Below are the code and all the weights of a small trained network. Each question names an input and a target symbol and asks about switching units off, where a switched-off unit gives its printed mean instead of its output.

import numpy as np


def w(rows, s, z=0):
    codes = np.array(rows[::2]) - 128.0
    scale = np.full(codes.shape[1], s)
    scale[-1] = z or s
    return codes * scale


def f(y):
    return np.maximum(y, 0)


def softmax(a):
    e = np.exp(a - a.max(-1, keepdims=True))
    return e / e.sum(-1, keepdims=True)


def log_softmax(a):
    a = a - a.max(-1, keepdims=True)
    return a - np.log(np.exp(a).sum(-1, keepdims=True))


def net(x, mask):
    ids = ['δεζλσφ'.index(c) for c in x.split()]
    T = len(ids)
    res = E[ids] + P[:T]
    u = 0
    for l in range(2):
        r = res
        for j in range(2):
            rows = slice(2 * j, 2 * j + 2)
            q, k, v = (r @ M[l][rows].T for M in (Q, K, V))
            z = softmax(np.where(np.tri(T) > 0, q @ k.T / 2**0.5, -1e9)) @ v
            o = O[l][rows]
            res = res + np.where(mask[u + j], z, o[:, -1]) @ o[:, :-1]
        u += 2
        y = f(res @ A[l][:, :-1].T + A[l][:, -1])
        res = res + np.where(mask[u : u + 12], y, B[l][:, -1]) @ B[l][:, :-1]
        u += 12
    return log_softmax(res[-1] @ U[:, :-1].T + U[:, -1])


Q, K, V, O, A, B = {}, {}, {}, {}, {}, {}
E = w([
[65,139,161],'δ',
[54,110,88],'ε',
[210,2,106],'ζ',
[99,201,187],'λ',
[134,131,50],'σ',
[116,49,204],'φ',
],0.021)
P = w([
[238,4,3],'0',
[185,136,177],'1',
[106,202,158],'2',
[122,194,155],'3',
[91,200,135],'4',
[81,193,121],'5',
[81,208,117],'6',
[76,194,101],'7',
[105,215,146],'8',
],0.0043)
Q[0] = w([
[170,165,69],'L0H0',
[121,232,115],'L0H0',
[148,41,246],'L0H1',
[145,131,203],'L0H1',
],0.012)
K[0] = w([
[87,111,62],'L0H0',
[120,234,23],'L0H0',
[83,146,254],'L0H1',
[125,89,190],'L0H1',
],0.0094)
V[0] = w([
[78,254,54],'L0H0',
[159,187,135],'L0H0',
[165,205,60],'L0H1',
[220,54,238],'L0H1',
],0.0088)
O[0] = w([
[55,71,55,1],'L0H0',
[40,158,1,62],'L0H0',
[85,158,28,35],'L0H1',
[106,175,151,183],'L0H1',
],0.0072,0.0048)
A[0] = w([
[35,80,132,174],'L0N0',
[24,73,159,225],'L0N1',
[175,142,35,64],'L0N2',
[52,162,93,175],'L0N3',
[244,114,86,122],'L0N4',
[115,229,141,176],'L0N5',
[39,116,152,191],'L0N6',
[54,230,173,185],'L0N7',
[197,213,137,130],'L0N8',
[108,244,175,155],'L0N9',
[177,68,219,73],'L0N10',
[164,254,54,254],'L0N11',
],0.0077,0.0034)
B[0] = w([
[239,170,150,186],'L0N0',
[228,78,141,205],'L0N1',
[120,42,127,145],'L0N2',
[149,239,153,187],'L0N3',
[47,245,1,189],'L0N4',
[166,185,21,167],'L0N5',
[196,139,57,192],'L0N6',
[155,99,142,209],'L0N7',
[123,104,67,173],'L0N8',
[120,106,27,190],'L0N9',
[111,184,128,247],'L0N10',
[235,5,72,160],'L0N11',
],0.0065,0.011)
Q[1] = w([
[6,170,106],'L1H0',
[163,189,78],'L1H0',
[145,180,101],'L1H1',
[77,112,179],'L1H1',
],0.013)
K[1] = w([
[160,250,134],'L1H0',
[122,9,159],'L1H0',
[8,212,88],'L1H1',
[161,127,255],'L1H1',
],0.0074)
V[1] = w([
[48,126,40],'L1H0',
[140,196,126],'L1H0',
[174,131,251],'L1H1',
[84,2,107],'L1H1',
],0.0099)
O[1] = w([
[53,113,11,131],'L1H0',
[143,169,85,120],'L1H0',
[142,211,146,1],'L1H1',
[118,74,194,62],'L1H1',
],0.011,0.0088)
A[1] = w([
[8,182,110,120],'L1N0',
[119,95,229,151],'L1N1',
[75,44,75,30],'L1N2',
[176,154,141,219],'L1N3',
[28,162,197,125],'L1N4',
[91,175,153,1],'L1N5',
[128,112,135,96],'L1N6',
[49,137,187,143],'L1N7',
[112,94,127,123],'L1N8',
[97,53,168,212],'L1N9',
[163,113,120,16],'L1N10',
[140,110,61,120],'L1N11',
],0.014,0.0041)
B[1] = w([
[68,89,215,134],'L1N0',
[72,144,148,150],'L1N1',
[88,152,153,253],'L1N2',
[95,136,87,208],'L1N3',
[189,148,100,137],'L1N4',
[199,1,109,146],'L1N5',
[99,104,164,138],'L1N6',
[172,112,94,129],'L1N7',
[155,191,115,166],'L1N8',
[186,171,156,191],'L1N9',
[171,119,173,146],'L1N10',
[143,99,149,207],'L1N11',
],0.0096,0.026)
U = w([
[196,36,26,162],'δ',
[110,75,131,145],'ε',
[210,117,167,65],'ζ',
[2,236,164,44],'λ',
[64,187,52,253],'σ',
[198,57,173,89],'φ',
],0.0075,0.0032)

Each question gives the input, a string of symbols that net reads in full, and the target symbol t.
The units are the heads (2 rows each of Q, K, V and O) and the neurons (one row each of A and B). Each row of codes is followed by its name. A weight is (code - 128) times the scale printed after its matrix; where a second scale follows, it is the last column's (O, A, B and U).
mask holds one flag per unit, layer by layer, with each layer's heads first. A switched-off unit (its flag False) gives its mean, the last column of its rows in O or B, instead of its output. The means were averaged over made-up inputs and are rounded, as every weight is.
A unit's drop is (log p(t) with every unit on - log p(t) with that unit switched off) / (log p(t) with every unit on - log p(t) with every unit switched off).
The circuit of an input: a set's keep is (log p(t) with only the set's units on - log p(t) with every unit switched off) / (log p(t) with every unit on - log p(t) with every unit switched off). Starting from the 12 units with the biggest drops (on a tie, the unit counted first), units are removed one at a time, each time the one whose removal leaves the highest keep (on an exact tie, the one counted first), for as long as the keep stays at least 0.8.
circuit, biggest first: the units of the circuit, biggest drop first
k most important neurons: the k neurons with the biggest drops, biggest first
which heads matter: for each layer, one digit per head in row order, 1 if its drop is at least 0.15 and else 0, layers parted by /
drop of u: that unit's drop, to one decimal
input ζ ζ ζ λ ζ φ ε, target ζ: which heads matter	01 / 10
input δ δ σ ζ δ, target φ: most important neuron	L0N3
input ζ λ φ ζ, target ζ: circuit, biggest first	L1H0, L0H0
input σ ε φ λ φ, target λ: circuit, biggest first	L1H0, L0H1, L0H0, L0N10
input ε δ σ ζ δ, target ζ: which heads matter	11 / 01
input δ λ δ ε δ λ ε, target δ: circuit, biggest first	L0H0, L0H1, L1H1
input σ ε ε ε δ λ ζ, target λ: 2 most important neurons	L1N2, L0N2
input φ δ ζ ζ, target σ: circuit, biggest first	L0N4, L0H0, L1H1
input δ δ δ σ λ σ, target ε: 2 most important neurons	L1N2, L0N2
input σ ζ δ δ λ λ δ ζ, target λ: 2 most important neurons	L1N2, L0N4
input δ λ δ φ φ ζ, target ζ: which heads matter	00 / 10
input δ σ λ δ, target φ: 2 most important neurons	L0N4, L0N1
input λ λ δ δ, target δ: which heads matter	10 / 00
input ζ δ δ ζ δ λ φ λ δ, target ζ: circuit, biggest first	L1H0
input φ ε δ δ ζ δ σ σ, target ε: which heads matter	11 / 11
input δ λ δ λ δ, target δ: which heads matter	10 / 01
input δ ε σ λ, target φ: 2 most important neurons	L0N4, L0N3
input σ ζ ε σ δ φ ζ σ, target λ: 2 most important neurons	L1N2, L0N10
input σ δ ζ δ ε, target λ: 4 most important neurons	L1N2, L0N2, L0N11, L1N8
input σ δ δ ζ λ δ σ δ σ, target λ: 4 most important neurons	L1N2, L0N2, L0N11, L1N8
input δ φ δ σ λ φ ζ ε, target φ: most important neuron	L0N3
input δ λ ε ζ λ λ σ λ, target φ: 4 most important neurons	L0N4, L0N1, L0N7, L0N3
input σ δ δ ε, target λ: 2 most important neurons	L1N2, L0N2
input δ λ δ δ δ ζ δ σ, target φ: drop of L1H0	-0.1
